Here is a tiny trained network, its code and every weight. The questions are about switching its units off for an input and a class, where a switched-off unit gives its printed mean instead of its output.

import numpy as np


def w(rows, s, z=0):
    codes = np.array(rows[::2]) - 128.0
    scale = np.full(codes.shape[1], s)
    scale[-1] = z or s
    return codes * scale


def f(y):
    return np.maximum(y, 0)


def log_softmax(a):
    a = a - a.max(-1, keepdims=True)
    return a - np.log(np.exp(a).sum(-1, keepdims=True))


def net(x, mask):
    res = np.array(x, float).reshape(1, 8) / 4 @ E
    y = f(res @ A[0][:, :-1].T + A[0][:, -1])
    res = res + np.where(mask, y, B[0][:, -1]) @ B[0][:, :-1]
    return log_softmax(res[-1] @ U[:, :-1].T + U[:, -1])


A, B = {}, {}
E = w([
[127,157,15,185],'x0',
[123,138,134,137],'x1',
[126,202,111,28],'x2',
[124,134,133,134],'x3',
[131,123,125,124],'x4',
[2,112,107,114],'x5',
[129,126,127,125],'x6',
[130,125,126,126],'x7',
],0.016)
A[0] = w([
[6,88,106,167,232],'n1',
[148,176,73,139,89],'n2',
[98,121,144,75,137],'n3',
[151,143,166,91,149],'n4',
[138,116,201,128,179],'n5',
[133,212,66,98,60],'n6',
[183,120,116,125,224],'n7',
[94,110,151,84,123],'n8',
[193,126,134,152,217],'n9',
[183,190,178,132,254],'n10',
[134,112,106,155,106],'n11',
[172,184,125,92,176],'n12',
[176,103,137,185,198],'n13',
[124,113,116,171,128],'n14',
[92,128,170,82,153],'n15',
[122,64,188,156,196],'n16',
[128,78,172,130,183],'n17',
[116,106,112,150,116],'n18',
[145,105,100,171,151],'n19',
],0.02,0.0056)
B[0] = w([
[192,117,68,34,254],'n1',
[24,139,105,101,183],'n2',
[161,181,178,85,195],'n3',
[210,110,169,202,194],'n4',
[118,62,134,175,207],'n5',
[64,40,136,105,204],'n6',
[81,142,137,236,194],'n7',
[117,198,209,106,192],'n8',
[63,180,199,175,211],'n9',
[138,95,159,215,227],'n10',
[204,180,177,150,156],'n11',
[143,80,169,219,206],'n12',
[66,199,121,118,207],'n13',
[170,168,99,152,164],'n14',
[131,180,220,93,208],'n15',
[2,73,48,96,213],'n16',
[61,73,137,125,193],'n17',
[199,150,89,129,153],'n18',
[171,248,136,111,177],'n19',
],0.0094,0.023)
U = w([
[75,79,113,180,179],'0',
[155,248,191,112,210],'1',
[102,42,121,46,178],'2',
[254,144,64,123,2],'3',
[242,87,184,171,52],'4',
],0.014,0.0027)

Each question gives the input, the list of numbers given to net, and the class t.
The units are the neurons (one row each of A and B). Each row of codes is followed by its name. A weight is (code - 128) times the scale printed after its matrix; where a second scale follows, it is the last column's (A, B and U).
mask holds one flag per neuron, in row order. A switched-off neuron (its flag False) gives its mean, the last column of its row in B, instead of its output. The means were averaged over made-up inputs and are rounded, as every weight is.
A unit's drop is (log p(t) with every unit on - log p(t) with that unit switched off) / (log p(t) with every unit on - log p(t) with every unit switched off).
The circuit of an input: a set's keep is (log p(t) with only the set's units on - log p(t) with every unit switched off) / (log p(t) with every unit on - log p(t) with every unit switched off). Starting from the 12 units with the biggest drops (on a tie, the unit counted first), units are removed one at a time, each time the one whose removal leaves the highest keep (on an exact tie, the one counted first), for as long as the keep stays at least 0.8.
circuit, biggest first: the units of the circuit, biggest drop first
top k neurons: the k neurons with the biggest drops, biggest first
drop of u: that unit's drop, to one decimal
input [-2,5,-8,-2,0,-7,1,4], class 0: circuit, biggest first	(n16)
input [-4,0,1,4,3,0,2,2], class 4: circuit, biggest first	(n13; n2)
input [1,-2,-5,4,-4,-7,-1,-4], class 1: top 3 neurons	(n19; n13; n6)
input [7,7,0,3,-8,1,-8,4], class 3: top 2 neurons	(n16; n9)
input [2,8,0,0,2,6,4,-8], class 3: top 2 neurons	(n16; n1)
input [-8,1,1,-2,2,8,3,-1], class 1: top 2 neurons	(n8; n15)
input [1,2,0,4,-8,7,-8,-2], class 3: top 2 neurons	(n1; n16)
input [1,8,5,-8,-7,8,-2,-1], class 2: top 2 neurons	(n6; n1)
input [1,-6,-4,-4,1,-5,-3,-5], class 1: top 2 neurons	(n19; n6)
input [1,3,-7,7,1,-6,-5,-8], class 1: top 2 neurons	(n19; n13)
input [-1,8,3,-8,-5,0,7,-1], class 4: drop of n13	0.2
input [6,5,-5,-2,4,7,3,-1], class 3: drop of n9	0.0
input [3,0,-4,-1,4,0,8,-7], class 1: drop of n13	0.1
input [0,-3,-1,-1,1,7,-3,0], class 2: circuit, biggest first	(n1)
